Here is a tiny trained network, its code and every weight. The questions are about switching its units off for an input and a class, where a switched-off unit gives its printed mean instead of its output.

import numpy as np


def w(rows, s, z=0):
    codes = np.array(rows[::2]) - 128.0
    scale = np.full(codes.shape[1], s)
    scale[-1] = z or s
    return codes * scale


def f(y):
    return y / 2 * (1 + np.tanh(0.7978845608 * (y + 0.044715 * y**3)))


def log_softmax(a):
    a = a - a.max(-1, keepdims=True)
    return a - np.log(np.exp(a).sum(-1, keepdims=True))


def net(x, mask):
    res = np.array(x, float).reshape(1, 3) / 4 @ E
    y = f(res @ A[0][:, :-1].T + A[0][:, -1])
    res = res + np.where(mask, y, B[0][:, -1]) @ B[0][:, :-1]
    return log_softmax(res[-1] @ U[:, :-1].T + U[:, -1])


A, B = {}, {}
E = w([
[119,98,188,99,230,86,195,48,183,166],'x0',
[201,241,78,192,162,19,32,108,188,254],'x1',
[17,62,67,80,137,161,94,105,154,238],'x2',
],0.011)
A[0] = w([
[145,70,104,100,149,121,152,119,106,82,151],'n1',
[81,36,158,33,88,164,72,124,146,125,175],'n2',
[179,157,204,112,177,149,165,112,156,123,181],'n3',
[69,100,162,129,176,109,173,87,183,137,210],'n4',
[131,62,145,95,76,208,129,104,128,123,255],'n5',
[142,123,203,118,106,106,141,120,102,42,187],'n6',
[83,54,146,66,171,209,135,97,166,148,182],'n7',
[77,77,136,90,149,123,126,123,122,147,159],'n8',
[121,133,143,87,250,109,105,94,163,149,166],'n9',
[186,137,144,164,110,163,121,195,81,79,195],'n10',
[118,69,88,117,79,204,131,173,110,80,158],'n11',
[140,115,145,100,68,128,123,135,59,23,131],'n12',
[212,206,151,191,141,58,71,84,195,144,176],'n13',
[140,233,49,156,116,131,33,125,144,158,180],'n14',
],0.011,0.0051)
B[0] = w([
[142,51,90,106,123,179,157,87,103,130,164],'n1',
[115,120,136,80,160,141,106,95,133,110,197],'n2',
[170,120,148,186,150,175,177,106,160,124,174],'n3',
[112,125,125,157,181,147,143,146,172,174,188],'n4',
[135,70,170,142,148,128,63,75,121,127,196],'n5',
[141,60,167,172,108,141,130,101,126,96,188],'n6',
[66,82,125,98,185,164,78,133,136,74,204],'n7',
[71,112,121,118,174,133,99,138,145,126,169],'n8',
[126,188,88,124,172,107,137,130,153,192,191],'n9',
[138,105,173,132,31,120,142,86,110,129,191],'n10',
[142,109,185,142,125,130,33,103,96,188,202],'n11',
[163,115,129,163,80,137,141,101,109,169,199],'n12',
[173,251,145,131,103,92,166,190,126,125,254],'n13',
[75,171,88,114,76,87,121,205,122,120,244],'n14',
],0.013,0.023)
U = w([
[154,75,190,121,40,151,49,57,105,150,90],'0',
[185,153,194,114,61,110,182,164,155,52,100],'1',
[187,162,107,155,187,134,189,148,198,190,165],'2',
[66,75,131,47,219,170,45,96,170,130,202],'3',
[119,135,82,106,127,152,155,126,74,120,2],'4',
[148,53,102,165,108,176,203,92,134,69,90],'5',
[88,159,2,60,35,9,81,228,139,125,182],'6',
],0.0096,0.0028)

Each question gives the input, the list of numbers given to net, and the class t.
The units are the neurons (one row each of A and B). Each row of codes is followed by its name. A weight is (code - 128) times the scale printed after its matrix; where a second scale follows, it is the last column's (A, B and U).
mask holds one flag per neuron, in row order. A switched-off neuron (its flag False) gives its mean, the last column of its row in B, instead of its output. The means were averaged over made-up inputs and are rounded, as every weight is.
A unit's drop is (log p(t) with every unit on - log p(t) with that unit switched off) / (log p(t) with every unit on - log p(t) with every unit switched off).
The circuit of an input: a set's keep is (log p(t) with only the set's units on - log p(t) with every unit switched off) / (log p(t) with every unit on - log p(t) with every unit switched off). Starting from the 12 units with the biggest drops (on a tie, the unit counted first), units are removed one at a time, each time the one whose removal leaves the highest keep (on an exact tie, the one counted first), for as long as the keep stays at least 0.8.
units of the circuit, in order: the units of the circuit, biggest drop first
unit that matters most: the unit with the biggest drop
top k neurons: the k neurons with the biggest drops, biggest first
drop when u is switched off: that unit's drop, to one decimal
input [5,8,-3], class 6: unit that matters most : n14
input [-7,-8,7], class 3: top 3 neurons : n7, n2, n8
input [3,3,2], class 2: top 3 neurons : n14, n4, n9
input [0,1,0], class 6: top 3 neurons : n3, n6, n4
input [4,5,2], class 6: top 2 neurons : n14, n6
input [2,4,-5], class 1: top 3 neurons : n3, n13, n4
input [0,0,-3], class 1: top 3 neurons : n11, n5, n7
input [2,2,-3], class 2: top 2 neurons : n10, n14
input [8,-3,-3], class 3: top 2 neurons : n13, n7
input [6,8,2], class 6: top 2 neurons : n14, n13
input [6,-3,-2], class 3: drop when n13 is switched off : 0.6
input [1,8,-6], class 6: drop when n14 is switched off : 0.5
input [-5,-7,-4], class 0: drop when n6 is switched off : 0.0
input [2,5,-6], class 1: units of the circuit, in order : n13
